Below is a small trained network, with its code and all its weights. Each question gives an input and a class and asks what happens when units are switched off, that is, made to give their printed mean instead of their output.

import numpy as np


def w(rows, s, z=0):
    codes = np.array(rows[::2]) - 128.0
    scale = np.full(codes.shape[1], s)
    scale[-1] = z or s
    return codes * scale


def norm(h):
    return h / np.sqrt((h * h).mean(-1, keepdims=True) + 1e-5)


def f(y):
    return np.maximum(y, 0)


def log_softmax(a):
    a = a - a.max(-1, keepdims=True)
    return a - np.log(np.exp(a).sum(-1, keepdims=True))


def net(x, mask):
    res = np.array(x, float).reshape(1, 7) / 4 @ E
    u = 0
    for l in range(4):
        y = f(norm(res) @ A[l][:, :-1].T + A[l][:, -1])
        res = res + np.where(mask[u : u + 3], y, B[l][:, -1]) @ B[l][:, :-1]
        u += 3
    return log_softmax(norm(res)[-1] @ U[:, :-1].T + U[:, -1])


A, B = {}, {}
E = w([
[139,155,81,76,136,26,87],'x0',
[99,159,89,84,114,118,137],'x1',
[76,70,70,93,160,182,188],'x2',
[255,133,83,139,159,154,169],'x3',
[110,129,120,171,135,123,130],'x4',
[87,97,196,140,222,94,127],'x5',
[163,228,78,173,139,136,194],'x6',
],0.0088)
A[0] = w([
[75,177,147,145,242,254,35,53],'L0N0',
[79,224,72,148,84,114,177,5],'L0N1',
[145,197,91,42,141,129,45,113],'L0N2',
],0.0062,0.0027)
B[0] = w([
[55,116,39,153,151,141,141,202],'L0N0',
[98,136,93,90,247,25,2,225],'L0N1',
[149,144,183,102,95,163,71,254],'L0N2',
],0.0089,0.0026)
A[1] = w([
[253,187,119,207,125,178,141,252],'L1N0',
[80,138,60,58,34,188,154,208],'L1N1',
[132,232,37,119,71,165,145,16],'L1N2',
],0.007,0.0028)
B[1] = w([
[196,171,144,72,30,171,255,253],'L1N0',
[201,109,103,72,83,95,165,218],'L1N1',
[61,105,107,91,197,132,27,180],'L1N2',
],0.0082,0.0056)
A[2] = w([
[58,213,221,108,83,145,146,33],'L2N0',
[106,117,151,2,150,107,254,39],'L2N1',
[169,220,130,178,118,154,174,252],'L2N2',
],0.0081,0.0012)
B[2] = w([
[179,199,113,105,172,190,162,191],'L2N0',
[131,142,170,95,59,107,127,253],'L2N1',
[250,117,136,125,62,170,250,234],'L2N2',
],0.012,0.0051)
A[3] = w([
[118,33,254,144,159,142,116,253],'L3N0',
[66,194,53,73,247,191,117,79],'L3N1',
[150,57,196,128,146,85,137,94],'L3N2',
],0.007,0.0015)
B[3] = w([
[83,175,130,246,219,65,128,254],'L3N0',
[122,72,138,57,154,118,54,209],'L3N1',
[93,104,110,162,210,116,183,195],'L3N2',
],0.011,0.0036)
U = w([
[57,101,154,165,217,85,51,4],'0',
[196,100,146,66,2,204,134,252],'1',
],0.0079,0.0014)

Each question gives the input, the list of numbers given to net, and the class t.
The units are the neurons (one row each of A and B). Each row of codes is followed by its name. A weight is (code - 128) times the scale printed after its matrix; where a second scale follows, it is the last column's (A, B and U).
mask holds one flag per neuron, layer by layer. A switched-off neuron (its flag False) gives its mean, the last column of its row in B, instead of its output. The means were averaged over made-up inputs and are rounded, as every weight is.
A unit's drop is (log p(t) with every unit on - log p(t) with that unit switched off) / (log p(t) with every unit on - log p(t) with every unit switched off).
The circuit of an input: a set's keep is (log p(t) with only the set's units on - log p(t) with every unit switched off) / (log p(t) with every unit on - log p(t) with every unit switched off). Starting from all 12 units, units are removed one at a time, each time the one whose removal leaves the highest keep (on an exact tie, the one counted first), for as long as the keep stays at least 0.8.
units of the circuit, in order: the units of the circuit, biggest drop first
unit that matters most: the unit with the biggest drop
top k neurons: the k neurons with the biggest drops, biggest first
drop of u: that unit's drop, to one decimal
input [6,3,7,1,6,-4,8], class 0: units of the circuit, in order => (L0N1, L1N2)
input [6,1,-2,-5,-5,0,5], class 0: unit that matters most => L1N0
input [-2,-7,5,1,-1,-4,-8], class 0: units of the circuit, in order => (L1N0, L3N0)
input [-2,6,-1,-7,2,-5,2], class 0: top 3 neurons => (L0N1, L1N0, L2N2)
input [4,-1,-2,5,-5,-1,-6], class 0: units of the circuit, in order => (L2N2, L1N0)
input [-1,0,6,-6,-4,-2,7], class 0: top 2 neurons => (L0N1, L1N0)
input [4,-2,6,-7,3,-2,4], class 0: top 3 neurons => (L0N1, L1N0, L2N2)
input [-7,6,4,3,2,4,-6], class 0: top 2 neurons => (L1N0, L3N0)
input [4,3,-6,-6,0,-1,7], class 0: top 2 neurons => (L0N1, L1N0)
input [5,-6,3,-6,5,-6,7], class 0: drop of L0N1 => 0.2
input [-2,6,4,6,-5,5,-6], class 0: drop of L2N2 => 0.3
